How the units are linked:
from | f o j e y u
vas | dom kos siv vis ser gol
som | dut sur pav loz tiv zun
luv | nur dis raf nor mes kef
kun | ler kuz dom lod kef som
luk | pak duk rap buf pek dem
ked | dar dip ges pab mek daz
fop | kun kef vas kuz vis fir
dis | nor zor sop raf feb fiv
pum | luv mes zor dis sop vis
ler | tiv lod fop bef kuz dut
vib | saf luk buf pak ruz ziz
fen | vov faz zad kaz des ruz
lod | bef dom kef fop vas loz
beb | daz sis zul lir dar -
zun | goz tek fal nuf tik kel
seg | rap vov vuz taf fen vib
pak | der buf ruz sen duk sif
ruz | luk pek seg duk taf mut
gev | feb ziz sif poz giz nor
fiv | vas ser nur kos kad bef
mut | dem der vib kib pak dop
nur | siv nor pum kad dis kuz
vov | taf kaz bes vuz faz luk
siv | fiv kad luv ser nor lod
daz | sek lir dev nom sis -
goz | koz nuf tak tob tek zem
sif | zes bet mut giz kib mes
dip | pab zem nif ges kel lir
dar | sis pab niv dur dip sek
raf | pum sop feb mes dop kos
koz | miv tob zun mol nuf ges
faz | kaz gak pom zad vif pek
kos | vis nur kad siv luv kun
feb | zor poz zes dop ziz kad
nuf | tob fal tik tak num mon
vif | gak - - - - vuz
zor | raf dop gev sop poz ser
tak | zun tik num tek dut fot
zul | dev ked pab dar niv ves
dut | tik loz fir duv sur goz
zes | gev giz dem ziz bet dis
vis | kef siv ser fiv nur ler
gak | zad - - pom - mam
sis | lir dur ked zul pab fad
sur | loz gol ler pav bef tek
ves | rol daz nom sek beb -
kaz | vuz zad des bes gak duk
pek | duk mam vov seg vuz der
vuz | mam bes faz fen zad buf
veg | - ves sek rol zut -
kuz | lod vas vis dom fiv sur
fad | veg zut daz ves nom -
saf | mut pak sen der luk poz
sen | vib ruz duk luk rap giz
zut | ves beb lir daz dev -
fal | tak dut duv tik som muv
pav | fir ler bef tiv kun fal
des | faz vif - gak - taf
sek | fad nom beb zut lir -
bes | fen des gak faz pom rap
dur | zul niv dip ked ges zut
giz | ziz mut kib dem saf zor
dev | beb dar dur sis ked rol
zad | bes pom vif des - seg
kel | zem miv muv mon koz dur
gol | pav kun lod ler fop num
zem | ges mon fot nif miv zul
mol | muv zun nuf goz tak mek
num | fal som loz dut fir mol
bef | gol fop kuz kun dom duv
mam | seg fen kaz vov bes sen
der | kib sen luk vib buf zes
poz | dop sif giz zes dem pum
ziz | poz dem bet sif mut raf
taf | pek vuz fen mam kaz pak
fir | som tiv gol sur ler tak
mek | dip kel mon zem fot sis
kef | kuz fiv kos vas siv tiv
duk | buf seg taf rap mam kib
loz | duv pav tiv fir gol nuf
kib | bet vib pak saf sen gev
rol | - sek zut fad daz -
ges | niv nif kel mek mon dev
tob | mol tak tek zun fal nif
duv | num fir sur som pav tob
nom | zut dev sis beb zul -
sop | mes gev poz feb zes nur
mes | dis feb dop zor gev siv
muv | fot goz tob koz zun dip
kad | ser pum dis luv raf dom
fot | kel koz mol miv goz pab
tik | tek duv som num loz koz
miv | mon mol goz muv tob niv
rap | ruz taf mam pek vov saf
dop | sop zes ziz gev sif luv
pab | dur ges mek niv zem nom
pom | des - - vif - vov
mon | nif muv koz fot mol ked
bet | giz saf der mut vib feb
nor | kad raf mes pum zor vas
lir | nom zul dar dev dur veg
tek | nuf num dut fal duv miv
buf | sen rap pek ruz seg bet
niv | ked mek zem dip nif beb
dem | sif kib saf bet der sop
nif | mek fot miv kel muv dar
dom | fop vis fiv kef kos pav
tiv | sur bef kun gol lod tik
ser | kos luv nor nur pum fop

The rows follow the links: the fewer symbols apart two units are, the more alike their rows tend to be.

Some units and rows for them; each showing differs a little:
ked: 11 29 -24 5 1 31 3 12 17 -27 11 -31 41 -22 18 -11 23 11 10 -2 38 0 15 -8 -9 19 -20 -22 -18 10 -8 3 5 -11 -27 -5 8 -23 9 26 34 28 -13 18 1 -8 -1 26 24 -50 8 1 8 -17 -14 -7 -13 11 -14 -15 33 -32 11 -3 0
zes: -10 -24 24 -11 -3 -26 -4 -11 -17 26 -10 33 -42 19 -19 10 -25 -8 -13 6 -36 -1 -15 13 5 -17 19 24 17 -13 6 3 -8 14 30 5 -7 21 -8 -27 -33 -26 14 -19 1 10 -1 -27 -22 49 -9 -4 -6 16 14 8 13 -10 14 22 -32 32 -15 5 -1
zad: -17 -37 23 24 8 -44 2 -15 -13 24 -19 14 -24 24 -7 17 -9 -28 -1 -19 -37 4 -15 -17 27 -20 26 6 15 6 11 -31 3 -6 8 1 -8 29 -8 -19 -31 -24 -1 -7 -8 1 15 -17 -29 40 -6 9 -13 21 12 8 9 -15 10 -24 -34 21 14 2 2
daz: 9 23 -24 14 3 24 4 11 18 -25 7 -33 44 -18 20 -8 25 5 14 -8 36 2 13 -14 -2 17 -18 -26 -16 13 -6 -5 7 -16 -30 -6 7 -20 9 27 32 26 -15 20 -2 -10 3 28 21 -49 9 5 6 -16 -14 -7 -13 8 -14 -26 30 -33 17 -5 1
som: 17 35 -19 -36 -11 45 -4 15 8 -19 20 -3 11 -23 -1 -18 0 32 -6 27 30 -6 13 28 -35 18 -24 5 -11 -14 -10 41 -7 14 6 2 7 -26 6 11 25 18 8 0 10 3 -19 7 27 -26 3 -14 14 -18 -8 -7 -7 14 -7 43 28 -11 -26 1 -2
ziz: -11 -26 24 -9 -1 -28 -3 -12 -17 25 -10 32 -43 20 -19 10 -24 -9 -12 5 -37 -1 -14 11 7 -18 20 23 16 -12 6 0 -7 14 29 6 -7 22 -9 -26 -33 -26 14 -18 1 9 -1 -27 -23 50 -9 -3 -7 16 14 8 14 -10 14 20 -33 33 -15 5 0
feb: -7 -20 22 -18 -5 -20 -5 -9 -17 24 -5 34 -44 17 -21 6 -27 -2 -14 12 -34 -2 -13 19 -2 -16 15 27 16 -17 5 11 -8 18 32 5 -6 17 -9 -26 -31 -25 17 -20 3 10 -5 -29 -19 48 -9 -7 -4 14 12 6 13 -8 14 32 -29 32 -22 5 -1
nif: 13 33 -25 -4 -2 37 1 14 17 -28 14 -27 38 -23 15 -13 20 18 9 4 40 -1 16 0 -15 20 -23 -17 -17 5 -9 13 3 -7 -22 -4 9 -26 9 26 35 28 -8 16 3 -7 -6 24 28 -49 9 -2 11 -19 -14 -9 -12 12 -13 -3 36 -29 4 -4 -1
pab: 12 29 -26 4 0 32 3 13 17 -27 12 -31 41 -22 17 -12 23 13 11 -1 38 0 16 -6 -11 19 -21 -21 -17 9 -8 5 6 -11 -26 -5 8 -24 9 26 34 27 -12 17 1 -8 -2 26 25 -51 9 1 8 -18 -14 -9 -14 11 -15 -14 34 -32 10 -4 0
ruz: -15 -36 26 12 4 -41 -1 -15 -16 27 -16 22 -34 25 -13 16 -16 -23 -6 -10 -40 3 -15 -7 21 -20 24 13 17 -1 9 -20 -1 2 17 3 -8 28 -8 -24 -34 -27 5 -13 -5 5 10 -23 -29 46 -8 4 -11 20 13 9 11 -14 13 -8 -36 27 3 3 1
tik: 17 37 -23 -29 -10 45 -3 16 11 -22 19 -10 19 -25 4 -18 6 30 -1 22 35 -5 15 22 -31 19 -26 -1 -14 -9 -11 36 -4 9 -3 0 9 -29 7 16 29 23 4 5 9 0 -17 13 29 -35 5 -11 14 -19 -10 -8 -8 14 -9 33 33 -18 -18 0 -2
zun: 15 36 -25 -20 -7 44 -1 16 14 -25 18 -18 28 -25 9 -18 12 26 2 16 38 -4 16 13 -25 20 -26 -8 -16 -3 -10 27 -1 3 -10 -1 9 -29 8 20 33 26 -2 9 7 -3 -13 18 29 -42 7 -8 12 -20 -13 -9 -10 15 -12 19 35 -23 -10 -2 -2
luk: -14 -34 26 10 4 -41 -1 -15 -16 27 -15 25 -35 24 -13 16 -17 -21 -7 -8 -40 3 -16 -4 19 -21 24 15 17 -2 9 -17 -2 4 18 3 -9 28 -8 -23 -35 -28 6 -13 -4 6 8 -22 -29 48 -8 4 -11 20 13 9 12 -13 12 -4 -36 29 1 3 1
poz: -9 -24 23 -13 -3 -26 -4 -11 -17 25 -8 33 -44 19 -19 8 -25 -7 -14 7 -36 -1 -14 15 4 -17 17 25 17 -13 6 5 -7 16 30 6 -7 21 -9 -27 -33 -26 15 -19 1 10 -2 -28 -22 50 -10 -6 -7 16 13 7 13 -9 14 25 -31 33 -17 5 -1
beb: 9 24 -24 12 2 27 5 10 17 -26 8 -34 43 -19 20 -9 25 8 14 -7 37 2 14 -13 -4 18 -18 -24 -17 12 -7 -3 7 -15 -30 -5 7 -20 9 27 33 26 -16 19 -1 -10 2 28 21 -50 9 5 7 -16 -13 -8 -13 10 -14 -24 31 -32 17 -5 1
vov: -16 -37 25 19 8 -43 0 -16 -15 25 -18 19 -29 25 -9 17 -12 -26 -3 -14 -38 4 -16 -13 26 -20 26 8 16 3 10 -27 1 -3 11 2 -9 28 -8 -20 -34 -26 2 -9 -7 2 13 -18 -29 43 -7 6 -12 21 12 9 11 -14 12 -18 -35 24 10 2 2
tob: 15 36 -25 -18 -8 43 -1 16 14 -26 17 -19 29 -25 9 -17 13 25 3 14 39 -4 16 13 -25 21 -25 -9 -16 -3 -10 25 -2 2 -13 -2 9 -29 8 21 33 26 -3 9 6 -2 -12 19 29 -43 8 -7 12 -20 -12 -9 -11 14 -11 17 35 -25 -9 -2 -1
siv: 3 3 10 -41 -11 9 -7 -1 -12 11 7 32 -35 2 -22 -6 -26 19 -17 28 -14 -6 -4 37 -23 -4 -1 29 7 -24 -2 36 -13 27 34 7 -1 0 -4 -19 -13 -12 20 -19 10 12 -17 -23 -1 30 -7 -15 4 3 7 1 8 2 11 59 -9 25 -37 5 -2
mes: -5 -16 21 -25 -7 -14 -5 -7 -16 22 -3 35 -44 14 -21 3 -28 3 -16 15 -30 -3 -11 24 -7 -14 12 28 14 -19 4 17 -10 21 34 5 -5 13 -8 -25 -27 -23 18 -20 5 12 -8 -29 -15 46 -9 -9 -3 12 13 6 12 -6 14 39 -26 32 -26 5 -1
dom: 9 17 0 -47 -14 25 -8 6 -6 1 14 25 -24 -8 -17 -12 -21 28 -16 33 1 -8 2 40 -32 5 -11 25 1 -25 -6 46 -13 27 30 6 2 -11 -1 -10 0 -2 20 -15 12 11 -21 -15 11 12 -4 -17 9 -6 3 -2 3 8 5 62 3 16 -39 6 -3
fad: 7 22 -23 16 4 22 4 9 18 -25 6 -34 44 -18 20 -7 27 3 14 -10 35 2 13 -17 -1 16 -16 -26 -16 14 -6 -8 9 -17 -32 -6 6 -19 8 27 31 25 -16 20 -3 -11 4 29 19 -49 9 6 4 -15 -13 -7 -13 8 -15 -30 29 -34 20 -5 1
duv: 16 36 -20 -34 -11 45 -4 15 9 -20 20 -5 13 -23 0 -19 2 32 -4 25 32 -6 13 27 -34 18 -25 4 -13 -12 -11 40 -7 13 3 1 9 -28 6 13 27 20 6 2 11 3 -19 9 28 -29 4 -12 14 -18 -9 -7 -7 14 -8 40 31 -13 -24 1 -2
muv: 15 35 -26 -12 -4 41 0 15 16 -27 17 -23 34 -25 12 -16 16 22 5 9 40 -2 16 6 -20 20 -24 -14 -17 1 -10 19 1 -2 -17 -3 8 -28 9 23 35 27 -6 12 5 -4 -9 22 28 -47 8 -4 11 -20 -14 -9 -12 13 -13 8 36 -27 -2 -2 -1

Each walk starts at a row. The symbols on each line, taken left to right, move it on to the next unit.
Each answer is a row, close to the row of the unit it stands for.
new walk
17 36 -21 -33 -11 45 -3 15 9 -21 20 -7 16 -23 2 -19 3 31 -3 24 32 -6 15 25 -33 19 -26 1 -12 -11 -11 39 -6 12 1 1 8 -28 6 13 28 21 6 3 10 2 -18 10 28 -31 4 -11 13 -19 -9 -7 -8 14 -8 38 31 -15 -22 0 -2
o f o f j y 13 25 -7 -47 -14 34 -7 10 -2 -6 16 16 -13 -14 -13 -16 -16 32 -13 34 12 -7 6 39 -35 9 -17 20 -4 -23 -8 48 -12 24 24 5 5 -18 1 -4 9 5 17 -11 12 9 -22 -8 17 0 -1 -17 11 -10 -2 -4 1 11 2 61 13 7 -37 4 -4
y e u 14 30 -12 -44 -14 39 -6 12 2 -11 19 10 -4 -18 -9 -18 -10 33 -11 32 18 -7 9 37 -35 13 -20 16 -7 -20 -9 47 -11 22 17 3 6 -21 3 2 15 10 15 -7 12 7 -22 -3 21 -10 1 -17 12 -13 -4 -5 -2 13 -1 56 20 0 -34 3 -3
new walk
15 34 -16 -40 -12 43 -4 14 6 -16 20 1 7 -21 -4 -18 -3 34 -7 29 27 -7 12 31 -35 16 -23 9 -10 -15 -10 44 -8 17 9 2 7 -26 5 8 22 16 11 -2 11 5 -20 4 25 -22 3 -16 13 -17 -7 -7 -6 14 -5 48 26 -7 -29 2 -3
f o o y 11 22 -3 -46 -15 30 -7 8 -4 -2 16 20 -19 -12 -16 -14 -19 30 -15 33 6 -8 5 39 -33 6 -13 22 -1 -24 -6 47 -12 26 27 5 4 -15 0 -8 4 2 19 -13 12 10 -21 -12 13 6 -2 -18 9 -8 0 -3 2 9 3 63 9 11 -39 4 -4
e f j u 15 32 -13 -43 -13 41 -6 12 3 -13 20 7 -1 -19 -8 -17 -8 32 -9 32 21 -7 10 36 -36 14 -21 13 -8 -19 -9 46 -10 20 15 3 6 -22 3 4 17 11 13 -5 12 6 -22 -1 22 -13 2 -16 12 -14 -5 -6 -3 14 -2 55 22 -2 -34 3 -3
new walk
16 36 -23 -25 -9 46 -1 15 12 -24 19 -13 23 -25 5 -18 8 29 0 20 37 -5 16 18 -29 20 -27 -4 -15 -7 -11 33 -3 6 -7 -1 9 -29 7 18 32 25 1 6 9 0 -15 16 29 -39 6 -9 13 -19 -12 -9 -9 15 -11 27 33 -19 -15 -1 -2
e u e u e 13 32 -26 -1 -2 36 2 13 17 -27 13 -28 39 -23 16 -13 20 15 9 2 40 -1 15 -3 -13 20 -23 -19 -17 7 -9 10 3 -9 -23 -4 8 -25 9 25 35 28 -10 16 1 -7 -4 25 26 -49 9 -1 9 -19 -13 -8 -13 12 -14 -7 35 -30 5 -4 0
j y o e 16 37 -24 -21 -8 45 -1 16 13 -25 19 -16 26 -25 7 -18 10 27 2 17 38 -4 16 15 -27 21 -26 -7 -15 -4 -10 29 -2 4 -8 0 9 -29 8 19 32 25 0 9 7 -2 -14 18 29 -41 7 -8 12 -20 -12 -8 -10 15 -11 22 35 -23 -11 -2 -2
new walk
14 29 -10 -45 -14 37 -6 11 1 -9 18 12 -7 -16 -11 -17 -12 32 -12 32 16 -8 9 37 -36 12 -19 16 -6 -21 -9 47 -10 22 20 5 6 -20 3 -1 12 9 15 -9 12 7 -23 -4 20 -7 0 -17 12 -12 -3 -5 -1 12 0 58 17 3 -35 3 -4
e f j u 16 35 -19 -37 -12 44 -5 13 7 -18 20 -1 9 -22 -3 -19 -1 32 -6 27 28 -6 13 30 -34 18 -24 7 -12 -15 -10 43 -7 16 7 2 8 -26 5 9 24 17 9 -1 11 4 -20 5 26 -25 3 -14 13 -17 -7 -6 -6 14 -5 45 28 -10 -27 1 -4
j f u o 16 37 -22 -31 -10 45 -3 15 10 -22 20 -9 17 -23 3 -18 4 31 -2 23 34 -6 15 23 -31 20 -25 0 -13 -10 -10 37 -5 10 0 1 9 -28 6 14 28 22 4 3 10 1 -18 12 28 -33 6 -11 14 -18 -10 -9 -8 14 -9 34 32 -16 -20 -1 -3
new walk
0 -5 14 -36 -11 0 -7 -3 -15 16 4 34 -40 7 -22 -3 -28 14 -17 24 -20 -6 -7 32 -18 -8 4 30 10 -23 1 30 -12 26 36 7 -2 5 -6 -22 -20 -16 21 -20 8 12 -14 -26 -7 37 -7 -14 1 5 9 4 10 -1 12 53 -16 28 -34 6 -2
y f u j e 1 -1 12 -38 -10 3 -7 -2 -13 14 5 33 -38 5 -22 -3 -27 15 -18 25 -18 -6 -6 35 -19 -7 3 30 9 -23 -1 33 -12 27 35 7 -2 3 -6 -21 -18 -16 20 -20 8 13 -15 -25 -5 35 -7 -14 2 5 8 4 9 0 11 56 -14 27 -35 5 -2
j o y e f -8 -21 22 -16 -4 -23 -4 -9 -17 24 -6 34 -44 17 -21 7 -27 -4 -14 10 -35 -4 -13 17 0 -16 16 26 16 -16 5 8 -8 18 33 6 -7 18 -9 -27 -32 -25 16 -20 2 10 -4 -29 -20 49 -9 -6 -5 14 13 7 13 -8 14 30 -30 33 -21 6 -1
new walk
8 15 1 -47 -14 23 -7 5 -7 3 12 25 -26 -6 -18 -11 -23 27 -16 32 -1 -7 1 39 -31 3 -9 26 2 -24 -5 44 -13 27 31 6 1 -9 -2 -12 -4 -4 21 -16 12 11 -20 -16 8 16 -4 -18 8 -4 3 -1 4 7 6 63 2 17 -39 5 -3
o j y f u 7 12 3 -46 -14 20 -7 4 -8 5 11 27 -29 -4 -19 -11 -23 25 -17 32 -4 -6 0 40 -30 1 -8 27 4 -24 -4 43 -12 27 32 6 1 -8 -2 -13 -5 -5 21 -17 12 11 -20 -17 6 20 -5 -17 7 -3 4 0 5 6 7 63 -1 19 -39 5 -4
y e f f 6 7 7 -44 -13 14 -8 2 -10 8 10 30 -32 0 -20 -8 -25 22 -17 30 -10 -7 -2 38 -26 -1 -4 29 6 -25 -3 40 -14 27 33 7 0 -4 -4 -16 -10 -9 21 -18 11 13 -19 -21 2 26 -5 -16 6 0 6 1 7 3 8 61 -5 22 -39 6 -3
new walk
-7 -18 22 -20 -5 -18 -6 -9 -17 24 -4 35 -44 14 -21 6 -27 0 -15 13 -32 -4 -12 21 -4 -15 14 28 15 -17 4 13 -9 19 33 5 -6 16 -8 -26 -30 -24 17 -20 3 10 -6 -27 -17 48 -9 -8 -4 13 12 6 12 -6 14 34 -28 33 -22 6 -1
y e u -4 -13 19 -26 -7 -13 -6 -7 -17 21 -1 35 -43 12 -22 3 -29 5 -17 17 -29 -4 -11 25 -9 -12 12 29 13 -19 3 19 -10 22 35 6 -5 13 -7 -25 -27 -22 19 -21 6 11 -9 -27 -14 45 -10 -10 -2 11 12 5 12 -5 14 43 -24 31 -28 5 -2
y u f j u j 2 1 12 -39 -12 6 -7 -1 -12 13 6 33 -37 3 -21 -5 -26 18 -17 27 -16 -6 -5 35 -22 -5 1 30 9 -23 -1 35 -12 26 35 7 -1 2 -5 -20 -16 -14 21 -20 10 13 -16 -24 -3 33 -7 -14 3 3 8 2 9 1 11 57 -12 26 -36 5 -3
